array([[125, 140, 129, 113, 130, 141, 119, 113, 123, 134, 134, 126],
       [128, 151, 120, 134, 130, 128, 121, 132, 130, 120, 119, 116],
       [129, 139, 125, 125, 138, 129, 134, 124, 128, 124, 129, 126],
       [129, 125, 130, 126, 125, 126, 124, 127, 129, 128, 129, 128],
       [130, 119, 129, 132, 127, 130, 132, 127, 133, 129, 125, 123],
       [135, 137, 125, 135, 127, 131, 125, 128, 135, 125, 128, 124],
       [128, 106, 138, 115, 125, 130, 123, 117, 119, 149, 134, 125],
       [129, 122, 125, 132, 128, 127, 126, 131, 128, 126, 124, 127],
       [127, 130, 131, 128, 128, 129, 132, 128, 130, 129, 130, 127],
       [126, 126, 128, 132, 127, 132, 125, 127, 129, 127, 130, 131]]) -> 131

array([[122, 134, 125, 133, 132, 130, 118, 120, 132, 135, 110, 119, 120,
        139],
       [117, 138, 136, 124, 131, 114, 125, 116, 129, 133, 125, 124, 130,
        124],
       [128, 113, 132, 130, 129, 133, 108, 128, 112, 130, 135, 134, 140,
        125],
       [136, 135, 128, 123, 136, 129, 125, 129, 117, 131, 150, 130, 139,
        119],
       [121, 133, 135, 123, 124, 122, 135, 119, 136, 127, 123, 128, 127,
        128],
       [132, 122, 142, 132, 125, 133, 124, 130, 127, 125, 127, 139, 137,
        128],
       [131, 126, 145, 131, 126, 131, 127, 128, 129, 126, 127, 139, 138,
        127],
       [137, 131, 128, 123, 133, 132, 126, 131, 118, 129, 149, 132, 139,
        120],
       [133, 128, 131, 125, 132, 129, 125, 129, 119, 128, 144, 132, 138,
        120],
       [126, 110, 131, 129, 128, 137, 104, 123, 111, 130, 133, 133, 141,
        128],
       [127, 137, 116, 128, 130, 137, 127, 120, 136, 132, 113, 117, 115,
        141],
       [120, 133, 121, 119, 126, 124, 132, 116, 133, 129, 126, 120, 121,
        130]]) -> 130

array([[126, 125, 128, 131, 133, 134, 131, 127, 129, 126, 125, 131],
       [144, 136, 125, 122, 129, 137, 126, 118, 127, 133, 140, 123],
       [144, 132, 119, 126, 127, 119, 122, 127, 128, 134, 145, 127],
       [128, 121, 121, 136, 128, 103, 125, 138, 132, 129, 132, 137],
       [126, 124, 132, 113, 125, 139, 140, 126, 125, 123, 126, 125],
       [129, 121, 125, 116, 123, 118, 137, 127, 130, 130, 133, 126],
       [112, 115, 129, 131, 132, 123, 136, 123, 134, 131, 110, 134],
       [126, 121, 122, 143, 154, 142, 128, 129, 128, 125, 124, 142],
       [143, 137, 142, 139, 122, 117, 136, 124, 128, 128, 138, 133]]) -> 133

array([[126, 124, 141, 141, 124, 113, 139],
       [125, 119, 125, 136, 115, 131, 128],
       [121, 131, 114, 113, 119, 103, 126],
       [131, 146, 123, 114, 146, 134, 118],
       [122, 129, 125, 116, 124, 144, 119]]) -> 119

array([[121, 137, 130, 113, 112, 120, 138, 129, 130, 136, 143, 121, 137,
        140],
       [138, 117, 133, 131, 132, 146, 116, 128, 114, 125, 104, 136, 133,
        133],
       [141, 116, 126, 123, 137, 123, 119, 141, 114, 129, 154, 105, 137,
        145],
       [141, 116, 138, 130, 139, 150, 114, 127, 115, 125, 101, 140, 127,
        131],
       [146, 115, 129, 132, 138, 122, 112, 141, 114, 124, 148, 107, 131,
        135],
       [119, 136, 137, 117, 116, 140, 137, 114, 130, 141, 100, 144, 137,
        141],
       [115, 135, 125, 128, 123, 131, 137, 125, 143, 128, 120, 130, 124,
        116],
       [141, 117, 127, 131, 141, 123, 116, 138, 118, 115, 143, 102, 129,
        123],
       [122, 131, 131, 114, 116, 116, 135, 129, 131, 137, 146, 121, 135,
        142],
       [114, 140, 134, 118, 111, 130, 139, 118, 131, 141, 110, 147, 132,
        139]]) -> 139

array([[129, 128, 129, 127, 126, 128, 126],
       [128, 127, 128, 128, 128, 128, 125],
       [127, 128, 128, 128, 128, 130, 128],
       [128, 130, 115, 131, 111, 144, 136],
       [129, 128, 130, 126, 127, 129, 129],
       [116, 145, 128, 154, 131, 132, 124],
       [127, 127, 129, 128, 128, 127, 127]]) -> 127
---
[124 123 103 123] out 123
[102 137 149 145 127 146] out 146
[132 140 138 152 141] out 141
[125 116 152 121] out 121
[128 119 117 107] out 107
[134 136 109 107 130 133] out 133
[153 122 114 139] out 139
[119 107 101 106 120] out 120
---
[[110 121 143 128 118]
 [107 136 132 121 107]
 [128 118 135 138 136]]: 107

[[140 145 141 103 144]
 [115 110 131 131 135]]: 144

[[128 139 121 142  99]
 [127 148 127 136 119]
 [134 113 133 123 142]]: 119

[[135 130 108 147]
 [115 152 113 120]]: 147

[[124 120 127 120 150 142]
 [134 117 134 118 138 123]]: 142

[[143 135 132 114 125 101]
 [132 118 143 130 133 119]]: 101
---
array([[119, 152, 153, 110],
       [128, 122, 105, 144],
       [103, 123, 148, 108]])
144

array([[135, 131, 111, 107, 145, 147],
       [136, 115, 120, 127, 126, 147],
       [131, 128, 138, 110, 147, 119]])
147

array([[136, 133, 131, 131, 123, 126, 132],
       [ 99, 112, 125, 132, 137, 125, 128],
       [122, 118, 122, 125, 136, 120, 118]])
128

array([[141, 140, 109, 117],
       [149, 127, 107, 153],
       [148, 103, 111, 108]])
153

array([[113, 114, 121, 105, 108],
       [126, 136, 105, 125, 141],
       [142, 145, 130, 151, 121]])
141

array([[142, 148, 112, 110, 148, 126, 124],
       [125, 135, 118, 109, 140, 127, 120],
       [157, 140, 122, 141, 128, 127, 145]])
120

array([[129, 127, 127, 128],
       [136, 155, 122, 133],
       [150, 113, 125, 135]])
133
---
[[143 116 132 133 132]
 [153  99 127 122 117]
 [119 128 134 137 133]]	127

[[145 134 140 143 136 133]
 [149 140 136 137 135 138]
 [139 139 139 138 150 136]]	136

[[138 141 104 133 135 120]
 [135 139 141 131 126 109]
 [129 134 130 137 119 142]]	141

[[137 118 100 145]
 [113 136 130 127]
 [113 144 131 116]]	130

[[109 140 130 115 114 113 114]
 [155 100 133 146 157 155 149]
 [108 142 129 125 114 113 114]]	133

[[141 153 103 102 133]
 [105 143 136 136 134]
 [129 122 114 113 154]]	136
